Here is a tiny trained network, its code and every weight. The questions are about switching its units off for an input and a class, where a switched-off unit gives its printed mean instead of its output.

import numpy as np


def w(rows, s, z=0):
    codes = np.array(rows[::2]) - 128.0
    scale = np.full(codes.shape[1], s)
    scale[-1] = z or s
    return codes * scale


def norm(h):
    return h / np.sqrt((h * h).mean(-1, keepdims=True) + 1e-5)


def f(y):
    return y / 2 * (1 + np.tanh(0.7978845608 * (y + 0.044715 * y**3)))


def log_softmax(a):
    a = a - a.max(-1, keepdims=True)
    return a - np.log(np.exp(a).sum(-1, keepdims=True))


def net(x, mask):
    res = np.array(x, float).reshape(1, 7) / 4 @ E
    u = 0
    for l in range(3):
        y = f(norm(res) @ A[l][:, :-1].T + A[l][:, -1])
        res = res + np.where(mask[u : u + 5], y, B[l][:, -1]) @ B[l][:, :-1]
        u += 5
    return log_softmax(norm(res)[-1] @ U[:, :-1].T + U[:, -1])


A, B = {}, {}
E = w([
[124,21,244,39,75,121,120],'x0',
[134,127,134,141,129,131,141],'x1',
[138,135,141,134,129,124,141],'x2',
[120,123,123,117,139,134,130],'x3',
[121,121,123,118,143,140,136],'x4',
[133,80,129,138,204,4,127],'x5',
[255,96,76,177,196,178,18],'x6',
],0.0056)
A[0] = w([
[70,128,194,113,39,198,163,91],'0.n1',
[115,151,119,134,176,32,137,66],'0.n2',
[2,243,85,161,143,100,165,144],'0.n3',
[114,94,202,147,157,194,47,7],'0.n4',
[163,233,121,115,149,202,126,170],'0.n5',
],0.0073,0.0017)
B[0] = w([
[94,166,172,50,156,121,160,240],'0.n1',
[101,103,125,121,163,108,135,182],'0.n2',
[247,59,134,113,120,142,107,253],'0.n3',
[173,133,82,132,93,95,179,153],'0.n4',
[80,140,80,179,84,122,137,180],'0.n5',
],0.011,0.006)
A[1] = w([
[84,186,124,164,100,194,55,4],'1.n1',
[176,152,153,83,37,249,141,125],'1.n2',
[165,129,92,116,61,219,134,124],'1.n3',
[211,145,166,77,127,152,127,60],'1.n4',
[126,220,69,197,199,153,84,104],'1.n5',
],0.012,0.0018)
B[1] = w([
[118,26,158,145,17,209,205,152],'1.n1',
[204,244,176,132,193,83,83,254],'1.n2',
[204,209,48,195,65,166,71,205],'1.n3',
[95,101,33,165,87,165,78,207],'1.n4',
[1,106,196,94,219,108,128,190],'1.n5',
],0.0096,0.0082)
A[2] = w([
[63,59,123,117,69,80,183,66],'2.n1',
[174,63,86,167,99,131,128,210],'2.n2',
[87,105,94,203,71,207,143,20],'2.n3',
[161,29,57,117,117,113,136,47],'2.n4',
[253,115,71,126,128,101,137,251],'2.n5',
],0.014,0.0018)
B[2] = w([
[178,138,8,160,77,88,105,172],'2.n1',
[95,106,221,55,152,77,170,191],'2.n2',
[27,142,35,119,98,217,147,156],'2.n3',
[68,47,198,95,89,185,209,195],'2.n4',
[228,98,156,218,135,153,116,245],'2.n5',
],0.013,0.012)
U = w([
[232,181,127,174,126,157,95,219],'0',
[159,26,185,123,143,115,171,241],'1',
[48,165,45,153,132,199,119,29],'2',
[52,100,131,115,255,90,110,3],'3',
[107,211,183,27,130,96,137,121],'4',
[134,103,37,87,68,40,143,35],'5',
],0.013,0.002)

Each question gives the input, the list of numbers given to net, and the class t.
The units are the neurons (one row each of A and B). Each row of codes is followed by its name. A weight is (code - 128) times the scale printed after its matrix; where a second scale follows, it is the last column's (A, B and U).
mask holds one flag per neuron, layer by layer. A switched-off neuron (its flag False) gives its mean, the last column of its row in B, instead of its output. The means were averaged over made-up inputs and are rounded, as every weight is.
A unit's drop is (log p(t) with every unit on - log p(t) with that unit switched off) / (log p(t) with every unit on - log p(t) with every unit switched off).
The circuit of an input: a set's keep is (log p(t) with only the set's units on - log p(t) with every unit switched off) / (log p(t) with every unit on - log p(t) with every unit switched off). Starting from the 12 units with the biggest drops (on a tie, the unit counted first), units are removed one at a time, each time the one whose removal leaves the highest keep (on an exact tie, the one counted first), for as long as the keep stays at least 0.8.
units of the circuit, in order: the units of the circuit, biggest drop first
most important unit: the unit with the biggest drop
top k neurons: the k neurons with the biggest drops, biggest first
top k neurons in layer l: the k neurons of layer l with the biggest drops, biggest first
input [0,-3,4,-6,2,-2,8], class 2: most important unit	0.n3
input [-7,-7,6,-3,0,8,0], class 1: top 2 neurons in layer 0	(0.n3 0.n5)
input [1,2,2,-1,-4,7,-1], class 5: top 4 neurons	(0.n3 1.n3 1.n2 2.n1)
input [8,-3,2,1,-1,2,0], class 5: units of the circuit, in order	(0.n3 1.n2 2.n1)
input [6,3,2,-1,-6,-8,-1], class 4: top 3 neurons	(0.n1 0.n3 2.n5)
input [-2,-7,0,-8,-3,0,8], class 2: units of the circuit, in order	(0.n3 1.n2 2.n3)
input [7,4,4,-8,2,-7,0], class 4: units of the circuit, in order	(0.n1 2.n5)
input [3,5,-1,2,2,-5,-3], class 4: top 2 neurons	(0.n1 2.n5)
input [2,4,5,8,0,7,-5], class 5: top 3 neurons	(1.n2 2.n1 2.n5)
input [-1,-8,0,-1,7,8,5], class 3: units of the circuit, in order	(0.n3 1.n5)
input [-3,-7,-1,5,8,1,1], class 3: top 2 neurons	(1.n5 0.n4)
input [7,-6,-5,-8,5,5,0], class 5: top 3 neurons	(1.n2 0.n3 2.n1)
input [-7,8,0,7,-1,-4,1], class 2: top 3 neurons	(0.n5 2.n3 1.n5)
input [-7,7,-8,6,-4,8,5], class 3: units of the circuit, in order	(1.n5)
input [3,-3,-6,-2,-7,2,-5], class 5: units of the circuit, in order	(1.n2 2.n1)
input [1,2,-8,-4,3,2,7], class 1: top 4 neurons	(1.n2 0.n4 0.n5 0.n1)
input [-1,2,8,-3,-5,-6,4], class 2: top 2 neurons	(0.n3 0.n5)
input [-1,3,2,-3,-4,-8,1], class 2: top 4 neurons	(0.n5 0.n3 1.n1 2.n3)
input [1,-1,-6,1,-2,-1,-7], class 4: top 4 neurons	(0.n1 1.n3 2.n5 0.n4)
input [-1,2,-2,-2,3,7,6], class 3: top 2 neurons	(0.n3 1.n5)
input [3,-6,3,-7,6,0,-2], class 4: top neuron	(2.n5)
input [-1,2,2,-7,-6,-5,8], class 2: top 2 neurons in layer 1	(1.n5 1.n1)
input [-7,-1,-4,8,0,-1,1], class 2: top 2 neurons in layer 0	(0.n5 0.n4)
input [3,8,-5,-2,-4,2,8], class 1: top 2 neurons in layer 2	(2.n2 2.n4)
input [-6,3,8,2,5,2,-4], class 1: top 2 neurons in layer 0	(0.n3 0.n2)
